Below are the code and all the weights of a small trained network. Each question names an input and a target symbol and asks about switching units off, where a switched-off unit gives its printed mean instead of its output.

import numpy as np


def w(rows, s, z=0):
    codes = np.array(rows[::2]) - 128.0
    scale = np.full(codes.shape[1], s)
    scale[-1] = z or s
    return codes * scale


def norm(h):
    return h / np.sqrt((h * h).mean(-1, keepdims=True) + 1e-5)


def softmax(a):
    e = np.exp(a - a.max(-1, keepdims=True))
    return e / e.sum(-1, keepdims=True)


def log_softmax(a):
    a = a - a.max(-1, keepdims=True)
    return a - np.log(np.exp(a).sum(-1, keepdims=True))


def net(x, mask):
    ids = ['ΞΦαβδελτψω'.index(c) for c in x.split()]
    T = len(ids)
    res = E[ids] + P[:T]
    u = 0
    for l in range(2):
        r = norm(res)
        for j in range(3):
            rows = slice(4 * j, 4 * j + 4)
            q, k, v = (r @ M[l][rows].T for M in (Q, K, V))
            z = softmax(np.where(np.tri(T) > 0, q @ k.T / 4**0.5, -1e9)) @ v
            o = O[l][rows]
            res = res + np.where(mask[u + j], z, o[:, -1]) @ o[:, :-1]
        u += 3
    return log_softmax(norm(res)[-1] @ U[:, :-1].T + U[:, -1])


Q, K, V, O = {}, {}, {}, {}
E = w([
[138,104,66],'Ξ',
[127,122,110],'Φ',
[139,73,45],'α',
[2,142,112],'β',
[149,65,53],'δ',
[168,116,133],'ε',
[140,102,148],'λ',
[156,68,9],'τ',
[126,206,79],'ψ',
[187,79,23],'ω',
],0.021)
P = w([
[191,3,15],'0',
[199,2,35],'1',
[204,9,48],'2',
[206,10,57],'3',
[209,16,66],'4',
[201,8,80],'5',
[207,21,80],'6',
[202,16,82],'7',
[200,13,84],'8',
],0.0037)
Q[0] = w([
[164,45,122],'0.h1',
[69,193,69],'0.h1',
[165,193,34],'0.h1',
[113,190,236],'0.h1',
[100,253,216],'0.h2',
[172,156,240],'0.h2',
[93,66,109],'0.h2',
[143,115,16],'0.h2',
[189,7,66],'0.h3',
[104,21,125],'0.h3',
[187,67,57],'0.h3',
[200,45,116],'0.h3',
],0.013)
K[0] = w([
[175,37,137],'0.h1',
[48,146,37],'0.h1',
[131,153,72],'0.h1',
[136,133,177],'0.h1',
[247,201,166],'0.h2',
[219,136,149],'0.h2',
[85,156,108],'0.h2',
[24,152,32],'0.h2',
[173,126,203],'0.h3',
[217,32,212],'0.h3',
[151,130,168],'0.h3',
[173,135,174],'0.h3',
],0.016)
V[0] = w([
[88,91,225],'0.h1',
[176,138,124],'0.h1',
[115,117,133],'0.h1',
[133,189,128],'0.h1',
[59,130,108],'0.h2',
[130,138,184],'0.h2',
[107,152,197],'0.h2',
[163,136,114],'0.h2',
[190,188,138],'0.h3',
[85,189,147],'0.h3',
[211,158,179],'0.h3',
[157,251,56],'0.h3',
],0.014)
O[0] = w([
[166,132,16,4],'0.h1',
[54,12,189,155],'0.h1',
[148,120,120,123],'0.h1',
[97,104,78,73],'0.h1',
[45,185,255,145],'0.h2',
[129,94,183,42],'0.h2',
[141,100,170,9],'0.h2',
[121,92,71,145],'0.h2',
[150,233,65,113],'0.h3',
[160,125,18,6],'0.h3',
[76,226,27,122],'0.h3',
[172,166,141,99],'0.h3',
],0.008,0.012)
Q[1] = w([
[78,199,76],'1.h1',
[57,140,139],'1.h1',
[154,164,47],'1.h1',
[97,54,147],'1.h1',
[192,160,132],'1.h2',
[79,89,100],'1.h2',
[248,182,156],'1.h2',
[99,31,10],'1.h2',
[180,148,199],'1.h3',
[240,76,91],'1.h3',
[198,208,77],'1.h3',
[128,49,124],'1.h3',
],0.016)
K[1] = w([
[25,173,113],'1.h1',
[104,78,115],'1.h1',
[61,131,62],'1.h1',
[143,61,133],'1.h1',
[74,150,115],'1.h2',
[189,110,128],'1.h2',
[55,199,51],'1.h2',
[221,69,79],'1.h2',
[64,242,66],'1.h3',
[160,157,80],'1.h3',
[253,189,172],'1.h3',
[76,113,120],'1.h3',
],0.015)
V[1] = w([
[164,142,178],'1.h1',
[136,152,127],'1.h1',
[119,156,205],'1.h1',
[249,119,174],'1.h1',
[207,52,130],'1.h2',
[170,53,145],'1.h2',
[96,38,136],'1.h2',
[131,80,131],'1.h2',
[61,151,83],'1.h3',
[11,108,111],'1.h3',
[79,166,157],'1.h3',
[177,128,123],'1.h3',
],0.013)
O[1] = w([
[101,109,152,113],'1.h1',
[164,97,11,100],'1.h1',
[136,141,51,110],'1.h1',
[54,1,199,124],'1.h1',
[176,142,72,237],'1.h2',
[181,203,104,239],'1.h2',
[78,220,102,251],'1.h2',
[96,115,84,195],'1.h2',
[71,109,63,93],'1.h3',
[74,131,94,173],'1.h3',
[131,145,130,103],'1.h3',
[156,147,174,115],'1.h3',
],0.0072,0.012)
U = w([
[69,181,196,161],'Ξ',
[133,124,187,164],'Φ',
[77,41,104,110],'α',
[130,121,138,89],'β',
[132,2,138,96],'δ',
[174,251,82,162],'ε',
[64,114,31,136],'λ',
[139,52,43,58],'τ',
[201,181,194,87],'ψ',
[251,72,135,253],'ω',
],0.011,0.0038)

Each question gives the input, a string of symbols that net reads in full, and the target symbol t.
The units are the heads (4 rows each of Q, K, V and O). Each row of codes is followed by its name. A weight is (code - 128) times the scale printed after its matrix; where a second scale follows, it is the last column's (O and U).
mask holds one flag per head, layer by layer. A switched-off head (its flag False) gives its mean, the last column of its rows in O, instead of its output. The means were averaged over made-up inputs and are rounded, as every weight is.
A unit's drop is (log p(t) with every unit on - log p(t) with that unit switched off) / (log p(t) with every unit on - log p(t) with every unit switched off).
The circuit of an input: a set's keep is (log p(t) with only the set's units on - log p(t) with every unit switched off) / (log p(t) with every unit on - log p(t) with every unit switched off). Starting from all 6 units, units are removed one at a time, each time the one whose removal leaves the highest keep (on an exact tie, the one counted first), for as long as the keep stays at least 0.8.
circuit, biggest first: the units of the circuit, biggest drop first
most important unit: the unit with the biggest drop
heads that matter: for each layer, one digit per head in row order, 1 if its drop is at least 0.15 and else 0, layers parted by /
drop of u: that unit's drop, to one decimal
input δ τ λ β Ξ τ ψ ψ α, target Ξ: heads that matter => 011 / 000
input δ τ Φ Φ δ α ω α, target α: most important unit => 1.h1
input Ξ Ξ Ξ ω Ξ λ ω ε, target ε: heads that matter => 111 / 000
input ψ δ δ ω λ ω ω, target λ: heads that matter => 001 / 000
input α β Ξ ω, target Ξ: heads that matter => 010 / 000
input α λ Ξ ω ω Ξ, target λ: heads that matter => 000 / 001
input ψ δ ω ω λ, target λ: circuit, biggest first => [0.h1, 0.h3]
input Ξ ε ω ψ ω α, target ε: heads that matter => 001 / 100
input ε ω δ, target ε: heads that matter => 011 / 100
input Φ ω ω ω ψ ω ε Ξ τ, target ε: circuit, biggest first => [0.h3, 1.h1]
input ω ω Φ δ, target δ: heads that matter => 001 / 100
input Ξ ω Φ ω τ ω ω ω ψ, target ψ: heads that matter => 111 / 110
input ω Ξ λ δ ω Ξ ω, target λ: heads that matter => 001 / 001
input ε Ξ τ τ ω Φ, target ε: heads that matter => 011 / 100
input δ Ξ Φ Ξ δ τ δ δ, target δ: drop of 0.h1 => 0.1
input τ ω λ Ξ α Φ, target λ: drop of 1.h3 => 0.3
input ψ δ β ε ω, target Ξ: drop of 0.h3 => 0.2
